Below is a small trained network, with its code and all its weights. Each question gives an input and a target symbol and asks what happens when units are switched off, that is, made to give their printed mean instead of their output.

import numpy as np


def w(rows, s, z=0):
    codes = np.array(rows[::2]) - 128.0
    scale = np.full(codes.shape[1], s)
    scale[-1] = z or s
    return codes * scale


def norm(h):
    return h / np.sqrt((h * h).mean(-1, keepdims=True) + 1e-5)


def f(y):
    return np.maximum(y, 0)


def softmax(a):
    e = np.exp(a - a.max(-1, keepdims=True))
    return e / e.sum(-1, keepdims=True)


def log_softmax(a):
    a = a - a.max(-1, keepdims=True)
    return a - np.log(np.exp(a).sum(-1, keepdims=True))


def net(x, mask):
    ids = ['ΔΛΠΦΨαβεζηθμξσω'.index(c) for c in x.split()]
    T = len(ids)
    res = E[ids] + P[:T]
    q, k, v = (norm(res) @ M[0].T for M in (Q, K, V))
    z = softmax(np.where(np.tri(T) > 0, q @ k.T / 3**0.5, -1e9)) @ v
    res = res + np.where(mask[0], z, O[0][:, -1]) @ O[0][:, :-1]
    y = f(norm(res) @ A[0][:, :-1].T + A[0][:, -1])
    res = res + np.where(mask[1:13], y, B[0][:, -1]) @ B[0][:, :-1]
    return log_softmax(norm(res)[-1] @ U[:, :-1].T + U[:, -1])


Q, K, V, O, A, B = {}, {}, {}, {}, {}, {}
E = w([
[153,90,128,116,104,129,123,5,181,123,157,137],'Δ',
[134,101,137,75,178,89,119,39,172,166,155,121],'Λ',
[122,169,87,193,120,82,111,143,165,107,91,153],'Π',
[166,98,109,95,131,149,58,171,163,166,118,90],'Φ',
[170,60,118,82,136,135,208,88,138,151,126,83],'Ψ',
[149,89,179,122,157,143,130,225,181,148,139,106],'α',
[172,138,121,173,99,91,165,139,133,147,118,210],'β',
[155,177,132,160,121,102,142,98,91,200,149,177],'ε',
[133,107,141,156,170,116,156,82,92,111,102,210],'ζ',
[170,71,67,82,167,117,147,184,131,116,151,129],'η',
[175,142,183,128,94,158,104,145,155,133,112,25],'θ',
[114,129,124,108,98,74,133,177,81,80,129,71],'μ',
[151,176,100,129,186,140,125,90,105,130,192,144],'ξ',
[145,153,136,112,147,146,123,111,89,51,147,183],'σ',
[65,170,126,150,158,98,156,157,137,94,174,131],'ω',
],0.025)
P = w([
[236,254,220,45,81,69,163,108,209,129,37,128],'0',
[252,139,182,181,127,138,155,72,194,78,143,97],'1',
[204,126,191,158,140,110,148,89,177,97,173,128],'2',
[179,127,151,154,139,110,126,108,152,101,163,144],'3',
[152,119,130,153,136,112,112,112,119,106,162,148],'4',
[129,111,105,152,133,127,100,120,84,111,154,153],'5',
[110,110,84,150,135,123,93,130,57,118,156,156],'6',
[89,108,59,139,124,127,81,137,27,122,165,163],'7',
],0.0088)
Q[0] = w([
[59,118,191,31,120,239,119,79,164,180,116,53],'h0',
[138,179,195,168,159,143,157,137,70,1,212,106],'h0',
[63,127,103,114,131,122,79,189,199,63,102,111],'h0',
],0.0075)
K[0] = w([
[200,152,186,133,139,100,141,83,246,126,71,83],'h0',
[104,192,139,116,118,154,185,154,109,73,168,106],'h0',
[145,124,159,155,128,136,126,176,138,181,122,130],'h0',
],0.011)
V[0] = w([
[122,147,159,186,153,153,151,213,165,238,140,89],'h0',
[134,253,75,99,247,119,66,113,118,122,207,82],'h0',
[94,115,134,122,238,184,178,198,93,53,99,177],'h0',
],0.0074)
O[0] = w([
[50,172,21,142,118,105,158,31,66,121,116,122,251],'h0',
[180,168,92,144,177,225,179,135,169,111,218,104,202],'h0',
[73,105,185,105,76,154,134,75,254,97,103,134,26],'h0',
],0.0095,0.0023)
A[0] = w([
[92,144,96,135,115,99,117,61,127,169,138,163,219],'n0',
[152,149,113,108,91,199,187,9,138,81,158,119,1],'n1',
[103,141,85,114,86,102,116,45,73,72,107,135,115],'n2',
[158,81,128,128,129,149,151,56,171,137,151,163,154],'n3',
[170,94,153,41,107,130,136,200,153,148,97,18,59],'n4',
[175,113,177,90,107,174,63,146,190,182,111,110,117],'n5',
[85,65,161,77,125,95,191,125,121,126,118,88,41],'n6',
[150,86,108,86,143,146,124,119,148,172,139,73,152],'n7',
[144,152,113,97,89,86,108,145,32,116,67,121,7],'n8',
[146,131,200,146,92,100,88,107,143,137,125,144,47],'n9',
[173,176,156,113,160,207,110,117,45,120,144,164,143],'n10',
[190,155,122,158,144,129,139,145,122,173,114,78,102],'n11',
],0.014,0.0055)
B[0] = w([
[126,116,144,38,120,127,120,62,91,94,100,112,226],'n0',
[52,90,181,2,165,20,203,67,134,146,132,170,183],'n1',
[205,74,152,156,158,139,175,132,190,245,157,154,176],'n2',
[118,135,49,118,119,137,117,185,128,113,138,49,241],'n3',
[187,2,113,44,189,137,214,68,154,127,92,28,254],'n4',
[160,148,171,87,142,128,137,45,27,87,152,193,205],'n5',
[137,176,118,198,121,144,71,167,124,111,195,155,216],'n6',
[171,108,208,148,134,120,149,151,174,84,74,55,249],'n7',
[164,84,125,132,105,110,151,192,112,37,223,114,184],'n8',
[43,88,121,166,123,163,127,139,185,187,112,103,174],'n9',
[132,164,125,252,69,167,133,184,145,164,97,151,217],'n10',
[48,99,120,47,140,180,97,139,109,124,138,139,236],'n11',
],0.011,0.008)
U = w([
[137,89,154,35,155,114,133,103,103,139,103,71,123],'Δ',
[178,92,111,201,136,149,104,195,158,106,177,46,1],'Λ',
[137,179,129,121,105,128,41,177,90,60,148,110,202],'Π',
[120,100,85,114,182,140,59,86,127,161,202,151,98],'Φ',
[114,136,115,141,158,103,120,123,118,103,101,141,127],'Ψ',
[179,153,98,174,139,119,134,50,164,145,112,149,154],'α',
[166,98,136,144,111,43,132,156,144,126,135,180,127],'β',
[147,142,111,189,162,119,183,127,6,122,169,151,120],'ε',
[59,114,208,144,95,124,109,117,152,156,63,122,175],'ζ',
[67,135,91,131,36,163,149,105,178,122,95,89,121],'η',
[104,112,113,168,135,104,140,105,105,112,112,165,227],'θ',
[129,141,118,152,134,128,100,224,178,199,80,139,143],'μ',
[122,156,93,159,147,163,195,167,182,141,175,146,97],'ξ',
[192,151,189,125,113,166,131,115,163,65,166,176,48],'σ',
[41,151,133,114,127,72,187,94,139,97,153,137,130],'ω',
],0.014,0.0087)

Each question gives the input, a string of symbols that net reads in full, and the target symbol t.
The units are the heads (3 rows each of Q, K, V and O) and the neurons (one row each of A and B). Each row of codes is followed by its name. A weight is (code - 128) times the scale printed after its matrix; where a second scale follows, it is the last column's (O, A, B and U).
mask holds one flag per unit, heads first, then neurons. A switched-off unit (its flag False) gives its mean, the last column of its rows in O or B, instead of its output. The means were averaged over made-up inputs and are rounded, as every weight is.
A unit's drop is (log p(t) with every unit on - log p(t) with that unit switched off) / (log p(t) with every unit on - log p(t) with every unit switched off).
The circuit of an input: a set's keep is (log p(t) with only the set's units on - log p(t) with every unit switched off) / (log p(t) with every unit on - log p(t) with every unit switched off). Starting from the 12 units with the biggest drops (on a tie, the unit counted first), units are removed one at a time, each time the one whose removal leaves the highest keep (on an exact tie, the one counted first), for as long as the keep stays at least 0.8.
circuit, biggest first: the units of the circuit, biggest drop first
top k neurons: the k neurons with the biggest drops, biggest first
input Λ σ Π β Π Λ, target Λ: circuit, biggest first : [h0; n10]
input α α Δ ω ω Ψ ε, target ω: circuit, biggest first : [h0; n1]
input η ζ Λ Π, target ζ: circuit, biggest first : [h0; n9]
input Π θ Ψ ω Φ Π, target ω: top 2 neurons : [n1; n4]
input η α Ψ α ω Ψ, target Λ: circuit, biggest first : [n6]
input ζ Δ Λ α α ε β Π, target ε: circuit, biggest first : [h0; n4; n2; n0]
input Δ η Π, target η: circuit, biggest first : [h0; n9; n7]
input Π α Ψ α Π ε α, target Π: circuit, biggest first : [h0; n6; n4]
input σ β β Λ Π, target β: circuit, biggest first : [n4; n10; n2]
input β α ζ η β, target η: circuit, biggest first : [h0; n3; n9]
input Δ α ξ α ζ μ Π, target μ: circuit, biggest first : [h0; n4; n8]
input Π θ Π α α Φ Λ θ, target Λ: top 2 neurons : [n8; n10]
input μ α Π, target μ: top 2 neurons : [n5; n4]
input α Π α β Λ α Λ, target Λ: top 2 neurons : [n10; n4]
input Ψ Δ σ Π Φ α Δ, target Λ: top 2 neurons : [n3; n10]
input Δ ζ α ε, target ζ: top 2 neurons : [n0; n9]
input Π Φ Π, target Φ: top 4 neurons : [n7; n11; n10; n4]
input β Π Π, target β: top 4 neurons : [n4; n2; n3; n8]
input α α Π θ Δ ζ Φ Π, target ζ: top neuron : [n3]
input α Π α ε Λ Φ σ β, target σ: top neuron : [n5]
